Below is a small trained network, with its code and all its weights. Each question gives an input and a target symbol and asks what happens when units are switched off, that is, made to give their printed mean instead of their output.

import numpy as np


def w(rows, s, z=0):
    codes = np.array(rows[::2]) - 128.0
    scale = np.full(codes.shape[1], s)
    scale[-1] = z or s
    return codes * scale


def norm(h):
    return h / np.sqrt((h * h).mean(-1, keepdims=True) + 1e-5)


def f(y):
    return np.maximum(y, 0)


def softmax(a):
    e = np.exp(a - a.max(-1, keepdims=True))
    return e / e.sum(-1, keepdims=True)


def log_softmax(a):
    a = a - a.max(-1, keepdims=True)
    return a - np.log(np.exp(a).sum(-1, keepdims=True))


def net(x, mask):
    ids = ['ΔΠΦβεζθξτψ'.index(c) for c in x.split()]
    T = len(ids)
    res = E[ids] + P[:T]
    u = 0
    for l in range(2):
        r = norm(res)
        for j in range(2):
            rows = slice(2 * j, 2 * j + 2)
            q, k, v = (r @ M[l][rows].T for M in (Q, K, V))
            z = softmax(np.where(np.tri(T) > 0, q @ k.T / 2**0.5, -1e9)) @ v
            o = O[l][rows]
            res = res + np.where(mask[u + j], z, o[:, -1]) @ o[:, :-1]
        u += 2
        y = f(norm(res) @ A[l][:, :-1].T + A[l][:, -1])
        res = res + np.where(mask[u : u + 4], y, B[l][:, -1]) @ B[l][:, :-1]
        u += 4
    return log_softmax(norm(res)[-1] @ U[:, :-1].T + U[:, -1])


Q, K, V, O, A, B = {}, {}, {}, {}, {}, {}
E = w([
[105,117,87],'Δ',
[95,173,153],'Π',
[91,62,255],'Φ',
[117,126,108],'β',
[106,69,88],'ε',
[112,119,99],'ζ',
[159,201,172],'θ',
[109,115,94],'ξ',
[122,123,105],'τ',
[116,122,107],'ψ',
],0.0073)
P = w([
[159,248,67],'0',
[156,244,72],'1',
[152,237,80],'2',
[149,225,90],'3',
[139,219,100],'4',
[133,210,102],'5',
[129,201,114],'6',
[126,196,119],'7',
[119,201,114],'8',
[116,207,96],'9',
],0.0011)
Q[0] = w([
[134,140,255],'0.h1',
[150,159,236],'0.h1',
[189,143,183],'0.h2',
[111,160,166],'0.h2',
],0.0077)
K[0] = w([
[132,139,47],'0.h1',
[138,158,2],'0.h1',
[142,220,99],'0.h2',
[177,142,154],'0.h2',
],0.007)
V[0] = w([
[123,155,80],'0.h1',
[112,154,250],'0.h1',
[155,109,237],'0.h2',
[148,212,176],'0.h2',
],0.0026)
O[0] = w([
[252,165,167,160],'0.h1',
[2,233,128,87],'0.h1',
[118,64,58,5],'0.h2',
[93,40,151,94],'0.h2',
],0.0024,0.0023)
A[0] = w([
[131,196,253,253],'0.n1',
[89,219,59,117],'0.n2',
[79,196,128,106],'0.n3',
[239,49,62,101],'0.n4',
],0.0027,0.0028)
B[0] = w([
[5,54,11,251],'0.n1',
[237,135,135,230],'0.n2',
[156,197,87,172],'0.n3',
[244,171,139,173],'0.n4',
],0.0032,0.0025)
Q[1] = w([
[190,115,136],'1.h1',
[154,252,35],'1.h1',
[192,162,2],'1.h2',
[95,176,208],'1.h2',
],0.0087)
K[1] = w([
[94,112,86],'1.h1',
[56,106,228],'1.h1',
[12,82,103],'1.h2',
[149,218,152],'1.h2',
],0.011)
V[1] = w([
[110,228,129],'1.h1',
[68,3,109],'1.h1',
[167,142,144],'1.h2',
[164,242,158],'1.h2',
],0.0041)
O[1] = w([
[172,200,185,191],'1.h1',
[103,56,16,2],'1.h1',
[65,124,131,126],'1.h2',
[4,84,123,189],'1.h2',
],0.0034,0.00086)
A[1] = w([
[168,170,18,176],'1.n1',
[169,147,182,134],'1.n2',
[209,4,123,198],'1.n3',
[8,40,217,254],'1.n4',
],0.0042,0.002)
B[1] = w([
[91,87,122,253],'1.n1',
[107,90,131,165],'1.n2',
[182,219,105,161],'1.n3',
[145,98,2,180],'1.n4',
],0.0075,0.0039)
U = w([
[96,21,65,154],'Δ',
[32,188,61,123],'Π',
[105,36,88,68],'Φ',
[12,61,214,77],'β',
[248,160,56,138],'ε',
[201,116,211,124],'ζ',
[93,215,203,254],'θ',
[186,55,163,79],'ξ',
[174,36,182,81],'τ',
[111,73,227,125],'ψ',
],0.014,0.0039)

Each question gives the input, a string of symbols that net reads in full, and the target symbol t.
The units are the heads (2 rows each of Q, K, V and O) and the neurons (one row each of A and B). Each row of codes is followed by its name. A weight is (code - 128) times the scale printed after its matrix; where a second scale follows, it is the last column's (O, A, B and U).
mask holds one flag per unit, layer by layer, with each layer's heads first. A switched-off unit (its flag False) gives its mean, the last column of its rows in O or B, instead of its output. The means were averaged over made-up inputs and are rounded, as every weight is.
A unit's drop is (log p(t) with every unit on - log p(t) with that unit switched off) / (log p(t) with every unit on - log p(t) with every unit switched off).
The circuit of an input: a set's keep is (log p(t) with only the set's units on - log p(t) with every unit switched off) / (log p(t) with every unit on - log p(t) with every unit switched off). Starting from all 12 units, units are removed one at a time, each time the one whose removal leaves the highest keep (on an exact tie, the one counted first), for as long as the keep stays at least 0.8.
units of the circuit, in order: the units of the circuit, biggest drop first
k most important neurons: the k neurons with the biggest drops, biggest first
top k neurons in layer l: the k neurons of layer l with the biggest drops, biggest first
heads that matter: for each layer, one digit per head in row order, 1 if its drop is at least 0.15 and else 0, layers parted by /
input β ζ θ ζ, target θ: heads that matter => 00 / 10
input ψ Π ε Φ ζ ψ Δ Δ θ, target Δ: heads that matter => 10 / 10
input ψ ζ τ ζ, target ζ: 4 most important neurons => (0.n1 1.n4 0.n4 1.n1)
input ε Π ε Δ, target ε: units of the circuit, in order => (1.h2)
input Π ζ ξ τ Π ε ψ τ ξ, target ε: units of the circuit, in order => (1.h2 1.h1)
input τ Δ Δ Δ ζ Π ζ, target Π: 2 most important neurons => (0.n1 1.n4)
input ψ ζ Δ ε β ζ ε β θ ψ, target θ: units of the circuit, in order => (1.h1 1.n4 0.n1)
input ζ β τ ψ, target ψ: 3 most important neurons => (1.n4 0.n1 1.n3)
input ψ τ ψ β, target β: top 2 neurons in layer 0 => (0.n1 0.n4)
input θ ε τ β ψ θ ζ β, target θ: units of the circuit, in order => (1.h1 1.n4)
input Φ ζ ψ ζ ξ ξ Π, target Δ: units of the circuit, in order => (0.n1 1.h1)
input β β ε ξ Π τ β ζ ξ, target Π: units of the circuit, in order => (1.h1 1.n4)
input ξ ψ ε ε Δ ξ ξ ζ θ Δ, target θ: heads that matter => 11 / 10
input β Π ε θ β β β ζ, target θ: 2 most important neurons => (1.n4 0.n4)
input θ ζ ε ξ, target ε: heads that matter => 00 / 01
input β τ τ Π ε β ξ ζ, target ε: most important neuron => (0.n2)
input τ β θ β ε β β Δ θ ξ, target θ: 3 most important neurons => (1.n4 0.n4 0.n1)
input ε ξ Δ, target ε: heads that matter => 10 / 00
input τ Φ β θ, target Δ: units of the circuit, in order => (0.n1 1.h1 1.n1)
input θ ψ β Φ ε ξ ζ Π Δ ε, target Π: heads that matter => 10 / 01
input ζ Π τ, target Π: heads that matter => 11 / 10
input Π θ ψ β τ τ, target θ: heads that matter => 10 / 10
input ε ε ζ, target ε: heads that matter => 10 / 00
input θ ξ β Δ, target θ: heads that matter => 00 / 10
input θ Δ ε ζ β, target ε: top 2 neurons in layer 0 => (0.n2 0.n3)
input β ζ ε Φ τ τ θ ε θ, target Π: top 3 neurons in layer 0 => (0.n1 0.n2 0.n4)
input ε Π ζ Π ζ ψ ζ β τ, target Π: top 3 neurons in layer 0 => (0.n1 0.n4 0.n3)
input Φ β ζ Π ε θ Δ Δ ε, target Π: top 2 neurons in layer 0 => (0.n1 0.n2)
input Π ξ ξ, target Π: 2 most important neurons => (1.n4 0.n1)
